Below is a small trained network, with its code and all its weights. Each question gives an input and a target symbol and asks what happens when units are switched off, that is, made to give their printed mean instead of their output.

import numpy as np


def w(rows, s, z=0):
    codes = np.array(rows[::2]) - 128.0
    scale = np.full(codes.shape[1], s)
    scale[-1] = z or s
    return codes * scale


def norm(h):
    return h / np.sqrt((h * h).mean(-1, keepdims=True) + 1e-5)


def f(y):
    return y / 2 * (1 + np.tanh(0.7978845608 * (y + 0.044715 * y**3)))


def softmax(a):
    e = np.exp(a - a.max(-1, keepdims=True))
    return e / e.sum(-1, keepdims=True)


def log_softmax(a):
    a = a - a.max(-1, keepdims=True)
    return a - np.log(np.exp(a).sum(-1, keepdims=True))


def net(x, mask):
    ids = ['αγλμξπστψ'.index(c) for c in x.split()]
    T = len(ids)
    res = E[ids] + P[:T]
    u = 0
    for l in range(3):
        q, k, v = (norm(res) @ M[l].T for M in (Q, K, V))
        z = softmax(np.where(np.tri(T) > 0, q @ k.T / 2**0.5, -1e9)) @ v
        res = res + np.where(mask[u], z, O[l][:, -1]) @ O[l][:, :-1]
        u += 1
        y = f(norm(res) @ A[l][:, :-1].T + A[l][:, -1])
        res = res + np.where(mask[u : u + 4], y, B[l][:, -1]) @ B[l][:, :-1]
        u += 4
    return log_softmax(norm(res)[-1] @ U[:, :-1].T + U[:, -1])


Q, K, V, O, A, B = {}, {}, {}, {}, {}, {}
E = w([
[62,181,145],'α',
[45,55,99],'γ',
[74,104,47],'λ',
[101,2,118],'μ',
[115,138,23],'ξ',
[32,65,80],'π',
[79,117,31],'σ',
[177,107,228],'τ',
[61,96,50],'ψ',
],0.0078)
P = w([
[4,205,16],'0',
[125,216,73],'1',
[139,200,105],'2',
[145,194,132],'3',
[133,175,159],'4',
[143,188,169],'5',
[140,174,181],'6',
[141,169,188],'7',
[144,172,192],'8',
[152,187,197],'9',
[146,174,214],'10',
[159,183,211],'11',
],0.0032)
Q[0] = w([
[45,60,29],'0.h1',
[3,204,97],'0.h1',
],0.0068)
K[0] = w([
[11,121,119],'0.h1',
[144,163,144],'0.h1',
],0.012)
V[0] = w([
[151,254,80],'0.h1',
[43,187,162],'0.h1',
],0.0032)
O[0] = w([
[184,252,44,151],'0.h1',
[159,247,86,254],'0.h1',
],0.0035,0.002)
A[0] = w([
[120,95,82,2],'0.n1',
[128,79,28,48],'0.n2',
[2,160,87,149],'0.n3',
[83,93,143,223],'0.n4',
],0.0067,0.0031)
B[0] = w([
[73,3,140,114],'0.n1',
[68,53,106,145],'0.n2',
[245,230,86,255],'0.n3',
[158,240,10,189],'0.n4',
],0.0053,0.0054)
Q[1] = w([
[72,91,1],'1.h1',
[112,12,134],'1.h1',
],0.0055)
K[1] = w([
[85,97,2],'1.h1',
[87,39,130],'1.h1',
],0.007)
V[1] = w([
[2,44,129],'1.h1',
[111,22,75],'1.h1',
],0.0046)
O[1] = w([
[209,225,69,1],'1.h1',
[226,254,248,63],'1.h1',
],0.0061,0.0027)
A[1] = w([
[23,131,64,110],'1.n1',
[134,42,60,161],'1.n2',
[105,131,105,55],'1.n3',
[2,140,157,3],'1.n4',
],0.0093,0.004)
B[1] = w([
[252,114,252,254],'1.n1',
[191,218,3,172],'1.n2',
[186,29,197,126],'1.n3',
[200,223,156,140],'1.n4',
],0.0047,0.0053)
Q[2] = w([
[39,97,120],'2.h1',
[254,83,116],'2.h1',
],0.016)
K[2] = w([
[106,249,43],'2.h1',
[206,46,120],'2.h1',
],0.013)
V[2] = w([
[41,229,42],'2.h1',
[254,187,89],'2.h1',
],0.006)
O[2] = w([
[88,2,4,176],'2.h1',
[198,17,194,253],'2.h1',
],0.0067,0.0038)
A[2] = w([
[92,110,120,16],'2.n1',
[69,116,192,161],'2.n2',
[101,118,106,11],'2.n3',
[100,114,8,2],'2.n4',
],0.013,0.0052)
B[2] = w([
[252,76,159,41],'2.n1',
[183,156,85,132],'2.n2',
[242,116,153,42],'2.n3',
[200,196,116,255],'2.n4',
],0.012,0.0017)
U = w([
[220,128,22,133],'α',
[48,86,120,255],'γ',
[238,113,247,126],'λ',
[106,120,133,86],'μ',
[127,119,136,57],'ξ',
[96,121,133,95],'π',
[117,119,134,73],'σ',
[78,126,136,124],'τ',
[117,115,136,69],'ψ',
],0.011,0.0099)

Each question gives the input, a string of symbols that net reads in full, and the target symbol t.
The units are the heads (2 rows each of Q, K, V and O) and the neurons (one row each of A and B). Each row of codes is followed by its name. A weight is (code - 128) times the scale printed after its matrix; where a second scale follows, it is the last column's (O, A, B and U).
mask holds one flag per unit, layer by layer, with each layer's heads first. A switched-off unit (its flag False) gives its mean, the last column of its rows in O or B, instead of its output. The means were averaged over made-up inputs and are rounded, as every weight is.
A unit's drop is (log p(t) with every unit on - log p(t) with that unit switched off) / (log p(t) with every unit on - log p(t) with every unit switched off).
The circuit of an input: a set's keep is (log p(t) with only the set's units on - log p(t) with every unit switched off) / (log p(t) with every unit on - log p(t) with every unit switched off). Starting from the 12 units with the biggest drops (on a tie, the unit counted first), units are removed one at a time, each time the one whose removal leaves the highest keep (on an exact tie, the one counted first), for as long as the keep stays at least 0.8.
units of the circuit, in order: the units of the circuit, biggest drop first
unit that matters most: the unit with the biggest drop
k most important neurons: the k neurons with the biggest drops, biggest first
k most important neurons of layer l: the k neurons of layer l with the biggest drops, biggest first
drop when u is switched off: that unit's drop, to one decimal
input α γ μ μ γ γ σ μ α, target γ: 3 most important neurons : [0.n2, 0.n1, 1.n1]
input μ γ γ σ γ α γ τ τ α σ, target γ: unit that matters most : 2.h1
input ξ ψ γ μ ξ α, target α: 4 most important neurons : [0.n2, 1.n1, 2.n4, 0.n3]
input π α α γ μ μ α α, target λ: units of the circuit, in order : [1.h1, 1.n1, 2.h1]
input μ γ λ α α μ, target γ: 4 most important neurons : [1.n1, 0.n4, 0.n3, 1.n3]
input γ γ ξ μ α α μ μ ξ, target γ: 3 most important neurons : [1.n1, 0.n4, 1.n3]
input τ γ α α μ μ γ, target λ: 2 most important neurons : [1.n2, 1.n4]
input τ σ τ, target γ: units of the circuit, in order : [1.h1, 1.n1]
input τ π σ, target λ: 3 most important neurons : [1.n1, 1.n2, 1.n4]
input μ α μ μ, target λ: 2 most important neurons of layer 0 : [0.n3, 0.n1]
input ξ α α, target γ: 4 most important neurons : [1.n1, 0.n4, 0.n2, 0.n1]
input τ σ α γ α σ γ, target λ: 3 most important neurons : [1.n1, 1.n2, 1.n4]
input τ μ μ ψ α π σ, target λ: 2 most important neurons : [1.n2, 1.n4]
input μ α ξ α γ μ, target γ: units of the circuit, in order : [0.n3]
input α α α π μ λ α, target λ: 2 most important neurons : [1.n1, 0.n4]
input α α μ ξ τ μ λ, target γ: 2 most important neurons of layer 2 : [2.n4, 2.n2]
input τ π π, target λ: drop when 2.h1 is switched off : 0.6
input λ μ α α μ ξ ξ μ μ, target λ: drop when 2.h1 is switched off : 1.1
input τ α α ξ, target λ: drop when 1.n2 is switched off : 0.2
input τ α ξ, target λ: most important neuron of layer 0 : [0.n3]
